Here is a tiny trained network, its code and every weight. The questions are about switching its units off for an input and a class, where a switched-off unit gives its printed mean instead of its output.

import numpy as np


def w(rows, s, z=0):
    codes = np.array(rows[::2]) - 128.0
    scale = np.full(codes.shape[1], s)
    scale[-1] = z or s
    return codes * scale


def f(y):
    return np.maximum(y, 0)


def log_softmax(a):
    a = a - a.max(-1, keepdims=True)
    return a - np.log(np.exp(a).sum(-1, keepdims=True))


def net(x, mask):
    res = np.array(x, float).reshape(1, 5) / 4 @ E
    y = f(res @ A[0][:, :-1].T + A[0][:, -1])
    res = res + np.where(mask, y, B[0][:, -1]) @ B[0][:, :-1]
    return log_softmax(res[-1] @ U[:, :-1].T + U[:, -1])


A, B = {}, {}
E = w([
[50,199,167,143,57,137,137],'x0',
[141,166,104,169,118,70,115],'x1',
[168,125,250,103,151,125,138],'x2',
[61,158,115,127,209,63,205],'x3',
[121,159,183,207,196,110,27],'x4',
],0.013)
A[0] = w([
[48,83,110,131,188,116,125,98],'neuron 1',
[111,69,96,64,160,172,139,253],'neuron 2',
[206,92,112,125,108,126,125,229],'neuron 3',
[125,73,87,209,132,92,63,148],'neuron 4',
[81,167,152,165,154,124,190,113],'neuron 5',
[136,127,67,123,164,8,171,170],'neuron 6',
],0.013,0.0041)
B[0] = w([
[101,165,69,167,90,111,148,196],'neuron 1',
[96,76,110,73,137,181,126,232],'neuron 2',
[159,95,123,74,82,139,156,205],'neuron 3',
[146,191,65,79,183,105,70,220],'neuron 4',
[79,109,103,152,126,136,165,205],'neuron 5',
[97,74,177,104,71,11,64,251],'neuron 6',
],0.012,0.014)
U = w([
[133,120,94,113,29,241,254,6],'0',
[112,150,179,96,65,50,136,185],'1',
[215,29,209,36,145,165,171,235],'2',
[83,117,227,151,219,142,191,155],'3',
[86,116,60,52,148,209,221,136],'4',
[171,200,106,125,250,141,121,57],'5',
],0.0099,0.0024)

Each question gives the input, the list of numbers given to net, and the class t.
The units are the neurons (one row each of A and B). Each row of codes is followed by its name. A weight is (code - 128) times the scale printed after its matrix; where a second scale follows, it is the last column's (A, B and U).
mask holds one flag per neuron, in row order. A switched-off neuron (its flag False) gives its mean, the last column of its row in B, instead of its output. The means were averaged over made-up inputs and are rounded, as every weight is.
A unit's drop is (log p(t) with every unit on - log p(t) with that unit switched off) / (log p(t) with every unit on - log p(t) with every unit switched off).
The circuit of an input: a set's keep is (log p(t) with only the set's units on - log p(t) with every unit switched off) / (log p(t) with every unit on - log p(t) with every unit switched off). Starting from all 6 units, units are removed one at a time, each time the one whose removal leaves the highest keep (on an exact tie, the one counted first), for as long as the keep stays at least 0.8.
circuit, biggest first: the units of the circuit, biggest drop first
unit that matters most: the unit with the biggest drop
k most important neurons: the k neurons with the biggest drops, biggest first
drop when u is switched off: that unit's drop, to one decimal
input [-4,0,8,7,6], class 1: unit that matters most => neuron 6
input [7,-6,5,-1,4], class 3: circuit, biggest first => (neuron 6; neuron 3)
input [-5,1,-8,1,-8], class 2: 2 most important neurons => (neuron 6; neuron 2)
input [6,1,2,7,6], class 3: 3 most important neurons => (neuron 5; neuron 3; neuron 4)
input [-6,2,-4,2,-8], class 2: circuit, biggest first => (neuron 2; neuron 6; neuron 3)
input [-8,-3,-5,2,-3], class 2: 4 most important neurons => (neuron 6; neuron 2; neuron 5; neuron 3)
input [6,-8,-1,-2,6], class 3: 2 most important neurons => (neuron 6; neuron 4)
input [7,4,5,4,2], class 3: 2 most important neurons => (neuron 6; neuron 5)
input [7,1,-6,2,5], class 5: circuit, biggest first => (neuron 6; neuron 4)
input [-5,-5,1,-7,7], class 5: 3 most important neurons => (neuron 4; neuron 6; neuron 2)
input [-8,1,-6,-1,-4], class 2: circuit, biggest first => (neuron 6; neuron 3)
input [-4,-8,6,5,4], class 3: 2 most important neurons => (neuron 3; neuron 4)
input [-6,0,-5,7,-2], class 1: drop when neuron 3 is switched off => 0.0
input [7,-6,5,-3,-3], class 0: drop when neuron 6 is switched off => 2.2
input [-3,5,-7,-3,4], class 5: unit that matters most => neuron 4
input [6,3,-8,0,7], class 5: drop when neuron 4 is switched off => 0.1
